Each row has a name. After each piece below comes the name of the row it's from, unless a question asks for something else. Each question is about the rows just above it. Places in a row count from 1.

[ 26  43  44  44 -38  10  12  51  22 -63  16 -28 -15  70 -47  29  68  51
 -49  69 -81  11  38  52   7  43  66 -45 -13 -34 -15 -82] = U
[-23  13  42   9  66  42 -47  -5 -75 -19 -38  -9 -82  -7 -77   3  46  11
  56  30  67 -68  11  23 -62 -33 -44   9  24   0 -30 -17] = N
[-57   2  10  42 -36  76  10 -74 -28 -16 -37  23  63  16  71 -78  60 -46
  10  81  -1 -25 -13 -31 -28 -74  72  81  75 -11  18  84] = D
[ 54  45  52  36  71  29 -67 -47  68  18   3 -40   0 -51   3  14  15 -20
  36  45 -48  49 -10 -63  65  36  63   9 -19  31  23 -79] = Q
[-41  -6  44  73 -19 -48  69 -29  59  25  37 -67  50 -25 -31  30  33 -41
  57  77 -15  19  54 -37  30  21 -30  76 -27 -55 -48  -2] = G
[-11  63 -28  10  72   2 -28 -25  81 -37 -31 -12  75   9  71  42  10 -78
  -1  23 -57  60  16 -74 -36  81  18  76 -46 -16  84 -74] = H
[-31   6 -72  14 -41 -61 -45  31   5 -15 -11  43   8 -17 -30  28 -10  34
  16  63  -5 -84  20  25  65 -51  63 -18 -19  13  23 -79] = J
[ 84  18 -11  75  81  72 -74 -28 -31 -13 -25  -1  81  10 -46  60 -78  71
  16  63  23 -37 -16 -28 -74  10  76 -36  42  10   2 -57] is which row reordered? => D
find: [-23  13  42   9  66  42 -47  -5 -75 -19 -38  -9 -82  -7 -77   3  46  11
  56  30  67 -68  11  23 -62 -33 -44   9  24   0 -30 -17] => N
Shuffled G with one entry gone: [ 37  33  30  50  30 -37 -55 -31  77  54 -29 -67 -15 -48  19 -41  69  44
  57 -48  21 -25  -6  73 -19 -41  -2  76 -27  59  25], missing => [-30]
key -> tag
[-37] -> k760
[-11] -> k119
[37] -> k748
[-38] -> k866
[10] -> k6
[3] -> k37
[-31] -> k107
Look up the entry of D at place 11 in the table: => k760

[  0  39  12  -9  13   0 -10 -18   9 -12 -18 -12 -14  -6   2 -12  24  15
 -52 -45 -22  -9  17  30 -14 -12 -25 -15 -35  31  13  18   5  16   0] -> C
[ 58   5  29  12  11  15  20   2 -11 -26  28 -36 -12 -22   2  15  24 -14
 -52  -6  -9 -45  19  -1  -3 -15  10 -33  17  46  26 -15  10 -12  12] -> Z
[  0  39  12  -9  13   0 -10 -18   9 -12 -18 -12 -31 -18 -19 -21   2  45
  22  14   2  61  17  30 -14 -12 -25 -15 -35  31  13  18 -25 -40   1] -> R
[ 58   5  29  12  11  15  20   2 -11 -26  28 -36 -12 -22   2  15  24 -14
 -52  -6  -9 -45  19  -1  -3 -15  10 -33  17 -10 -47 -42  -4   4 -11] -> W
find: [ 58   5  29  12  11  15  20   2 -11 -26  28 -36 -12 -22   2  15  24 -14
 -52  -6  -9 -45  19  -1  -3 -15  10 -33  17  46  26 -15  10 -12  12] => Z
Shuffled Z with one entry gone: [-22 -45  29  17  24 -33  58  -3  15  11 -15 -15  10  12  12 -14 -52  15
 -36 -12  46  20   2  19  -9 -11  10  -1  28 -12   5  -6  26   2], missing => [-26]
R without one entry, shuffled: [  9   0   0   1  -9 -21 -14  18  14  31 -10  61 -25 -19  13 -18 -40   2
  45  22 -15  30 -18 -35 -31 -12  39 -12  13 -18   2 -25  17 -12]. Gone: => [12]
key -> tag
[16] -> k942
[4] -> k899
[5] -> k540
[-12] -> k189
[17] -> k199
[-13] -> k796
Look up the entry of W at place 34 in the table: => k899

[-29 -50 -21  -2  -1 -10   0   1  -8  -7  -3  -5  -4  -5  -7  -6  -5   2
  -2  -2  -1   1  -1  -6] = Govas
[ -5   2 -24 -20 -29 -50 -20  14 -35 -30  -9  -9 -35 -31 -69 -25 -33  -8
 -24 -11 -18  -1 -22 -34] = nugor
[  1  -1 -19 -14 -13 -34  -8   7 -26 -23  -8 -10 -23 -22 -42 -20 -19  -1
 -11 -18 -12  -1  -9 -19] = keta
[ -5   3 -24 -19 -30 -50 -21  15 -35 -30  -9  -8 -35 -31 -69 -25 -33  -9
 -25 -10 -17  -1 -23 -35] = vev
[ -7  -7  -4  -5  -1   0  -2   2  -5  -1   1 -10 -21  -6 -51 -29  -6   2
   1  -2  -5  -2  -8  -3] = noga
The next 2 entries after [-21  -6 -51]: => [-29  -6]
Which row holds these entries in another order? [ -9 -11   2 -50  -9 -24 -30  14  -1 -18 -35 -22 -20 -35 -24 -33 -20 -25
 -34 -29 -31  -8 -69  -5] => nugor
What are the next 2 entries after [-29 -50 -20]? => [ 14 -35]
[ -7  -7  -4  -5  -1   0  -2   2  -5  -1   1 -10 -21  -6 -51 -29  -6   2
   1  -2  -5  -2  -8  -3] is in which row? => noga
Which row holds these entries in another order? [-50   2  -8 -21  -5  -1  -4  -2   0  -6  -1 -10  -5   1  -2   1  -7  -6
  -7  -3  -1 -29  -2  -5] => Govas
key -> tag
[-33] -> k428
[-13] -> k369
[-28] -> k505
[14] -> k779
[13] -> k774
[-29] -> k116
[-1] -> k231
Join nugor by its entry at place 5: => k116
Shuffled vev with one entry gone: [-19 -21  15 -24   3 -17 -30 -50  -5 -23  -1 -35  -8 -33 -31 -35 -30 -25
 -35  -9 -10  -9 -25], missing => [-69]

[-12 -13  -4   1  12  -2] -> Sugi
[ 19  35 -77  56 -44 -27] -> piz
[ -6 -19   4  -8  16 -44] -> Seb
[ -8 -20  -5  -1   2  12] -> Zoza
[-1 -3  2 -1  3  9] -> bik
[ 12  -4 -13  -2 -12   2] -> dak
[  5  25  -4   7 -20 -24] -> keman
Shared by piz and Seb: => [-44]
Which entry of piz is missing from [-44  35 -77  19 -27]? => [56]
keman without one entry, shuffled: [ -4   7   5  25 -24]. Gone: => [-20]
[ -2  12   1  -4 -13 -12] is which row reordered? => Sugi
tags:
[-12] -> k494
[12] -> k507
[5] -> k771
Join Sugi by its entry at place 1: => k494
Which value is in both Sugi and Zoza? => [12]

[ 10   8   3   4   7   6  -6   5   6   3 -13 -13 -12  -1   0   1  -3 -27
   1   6   2  10  -2   2  -4 -12   0   3 -19]  nudab
[ -8 -19  27 -12   8 -18 -36   9   4  11 -14 -34 -35 -27 -12   6 -25  14
  13  -2   7   0 -20  -2   5   5 -16 -21  15]  suk
[ -9 -28  55 -16  12 -30 -62  11  10  26 -20 -54 -53 -31 -14   7 -30  27
  26  -3  11   0 -23  -3   7  10 -27 -33  26]  bulek
[-13   6  -6  -5 -13   3   7   5 -27   2   4   8  10   3   1   5 -12  -1
   4 -12  10   6  -4   0   2   1  -3   0  -2]  naros
[ -9 -28  54 -16  13 -32 -59  10   8  24 -21 -53 -53 -31 -15   9 -30  27
  27  -3  10   2 -24  -3  11   9 -25 -35  24]  poz
[ -3  -3 -16  -3   2  -2  -7   2  -2  -6  -3  -6  -6  -8  -4  -3  -9  -6
  -7   0  -4  -1  -6   1   2   1  -2  -2  -7]  zovin
[  9  35 -40  17 -16  36  69 -13  -7 -17  23  62  65 -31  20  -7  37 -19
 -19   4  -8   0  31   6  -9 -10  28  43 -19]  kaz
[ -9 -29  53 -19  12 -32 -57  12   7  22 -19 -53 -57 -31 -15  11 -30  29
  28  -5  10   1 -24  -3   7   9 -26 -36  28]  bavak
[  2   3 -27   1  -3   8  10   1  -4 -12   3  10   7   5   0  -6   6 -13
 -12   3  -5  -1 -19   2  -2   0   4   6 -13]  Bas
[ -9 -30  56 -16  11 -29 -59  14  12  22 -20 -53 -57 -31 -14  12 -30  31
  29  -5  12  -1 -22  -4   9   7 -25 -35  27]  tili
[  5  16 -34   9  -7  17  34  -7  -6 -15  10  29  30  22  14  -7  21 -17
 -17   1  -6   0  17   5  -6  -5  15  19 -17]  Fev
Which row holds these entries in another order? [-13   2   3 -27   1  -3   8  10   1  -4 -12   3  10   7   5   0  -6   6
 -13 -12   3  -5  -1 -19   2  -2   0   4   6] => Bas
What are the next 2 entries after [ 2 10 -2]? => [ 2 -4]
Where do [ -9 -28  55 -16  12 -30 -62  11  10  26 -20 -54 -53 -31 -14   7 -30  27
  26  -3  11   0 -23  -3   7  10 -27 -33  26] appear? => bulek
find: [ -9 -29  53 -19  12 -32 -57  12   7  22 -19 -53 -57 -31 -15  11 -30  29
  28  -5  10   1 -24  -3   7   9 -26 -36  28] => bavak
[-13   6   4   0  -2   2 -19  -1  -5   3 -12 -13   6  -6   0   5   7  10
   3 -12  -4   1  10   8  -3   1 -27   3   2] is which row reordered? => Bas
The next 2 entries after [ -3  -3 -16  -3   2  -2  -7   2]: => [-2 -6]
Which entry of nudab is missing from [  7   5 -27   0   1 -19   3 -13  10   0   6   6   1 -13 -12   4 -12   3
  -2  -1  -4   2   2  -3  -6   6  10   3]? => [8]

[-18   7  -8 -13  15 -26 -28  22  16  22   1   9  11   1 -25   8 -25  23
   1  24 -27  13  -6] -> bor
[  5 -10   2 -19  15   1  43  27   7 -11 -12   1   2 -37  -7   4  12   1
 -15  -8  16  -4  35] -> gib
[-29 -16  30   1 -16 -21  35  -4  -9  -5  -3  -4   0  42 -50  13  24   8
  17  15   8  22  19] -> Musu
[-21  32 -13 -10   3 -23  40  19  16 -15 -18   7  -8 -13  15 -26 -28  22
  13  22   1  -1  -7] -> rade
[-61  23  18  30 -24   7  -1  15   6   7   2 -16  21  28  22   1  16  26
  27  24  30  22 -42] -> Rurim
[-58  22  39 -36  23   6  30  12  26 -21   5 -16 -59 -21  87  59 -33  -3
  -2  -6  -9  44 -17] -> kero
[ -7   4  -3  57 -85 -31  18 -50  15  -3 -25 -17   7  47   3 -30  -1  30
  55  -3 -25 -38  47] -> gete
Table of tags by key:
[7] -> k5
[18] -> k902
[40] -> k285
[43] -> k417
[-1] -> k274
The tag of rade, keyed by place 7: => k285
Which entry of kero is missing from [-21  -2  -9  12 -16 -21  26 -33  22  -6  30 -36 -59  -3   6  59  39  23
 -17   5  44  87]? => [-58]
What are the next 2 entries after [-18   7  -8 -13  15 -26 -28  22  13  22   1]? => [-1 -7]
Where do [-29 -16  30   1 -16 -21  35  -4  -9  -5  -3  -4   0  42 -50  13  24   8
  17  15   8  22  19] appear? => Musu

[-24   1  67  29 -24] -> Mubo
[-42 -20 -72  24   4] -> budu
[62 67  1 43 14] -> gofe
[-42 -20 -72  14 -19] -> fef
Table of tags by key:
[15] -> k678
[14] -> k364
[-25] -> k656
[-19] -> k991
[-24] -> k933
[1] -> k805
Join gofe by its entry at place 5: => k364
What are the next 2 entries after [67  1]? => [43 14]

[-58  32 -85  82   6  39 -22 -16] : sokol
[ 47   0 -41  13   3 -28  20  10] : zek
[-22  82  32 -85  56  46 -69 -41] : Kebip
[ 82 -85  57 -22 -69  32 -41  46] : Bulit
[-65   2 -41   3  13  42  -3 -18] : bomok
[-85  56  46 -69 -41 -22  82  32] is which row reordered? => Kebip
What are the next 2 entries after [-41  13   3]? => [-28  20]
Which row holds these entries in another order? [ 46 -41  32 -69 -22  57 -85  82] => Bulit
The next 2 entries after [ 82  32 -85]: => [56 46]
Give the next 2 entries after [-65   2 -41   3  13]. => [42 -3]
[-41 -69  46  56 -85  32  82 -22] is which row reordered? => Kebip

[ 56 -52 -14 -29] : zerim
[ 6 -6 -4 -5] : Dek
[-73  66   3  17] : Riro
[ 67 -61  -6 -20] : Vek
[-23  21   5 -22] : raz
[  6  -6  -9 -13] : kef
[ 25 -26 -16 -22] : pemud
Where do [  6  -6  -9 -13] appear? => kef
find: [ 56 -52 -14 -29] => zerim
Shuffled Dek with one entry gone: [-6 -4  6], missing => [-5]
Which entry of raz is missing from [ 21 -22   5]? => [-23]

[ 17  60  -3  26  60 -46 -26 -13  24  61] -> zer
[-28  28  46 -37  -1 -42 -14  27   7  27] -> rizo
[ -8  51  46  37  22   4 -11 -11 -25  -2] -> Sabur
[-18  87  26  21  13   0   6 -15  16 -14] -> Pora
[ -5 -32  58  13  -1  34   4  -2   5  15] -> Vidun
[ -3  76   1  24  32   8 -20  45  69  15] -> zerud
[-20  32  46  24  69  76  -3   8   1  15] -> rebir
[-35  -4 -59  13 -36  46 -11  40  33 -12] -> Savir
Shuffled zer with one entry gone: [ 60 -13 -46 -26  60  -3  17  24  26], missing => [61]
Put [  8   1  15 -20  32  46  24  69  76  -3] back in order: which row is it? => rebir

[-82   9  27 -54 -10 -54] = lolaf
[ 66 -10 -23  42   7  45] = Guren
[ 57  -9 -21  37   8  39] = Tugof
[-74   9  25 -49  -9 -49] = depin
[-43   5  14 -28  -6 -29] = Vip
[ 25  -9 -49   9 -50 -74] = ver
[ 28  -4 -11  18   4  19] = kal
[-56   8  20 -37  -7 -37] = goge
[-43   5  14  13  -6 -29] = Bif
[ 66 -10 -23  42   8  45] = Veno
[  9 -74 -49 -49  -9  25] is which row reordered? => depin
Which row holds these entries in another order? [-54 -82   9  27 -54 -10] => lolaf
Table of tags by key:
[-8] -> k100
[-10] -> k265
[-11] -> k757
[-9] -> k15
Join depin by its entry at place 5: => k15

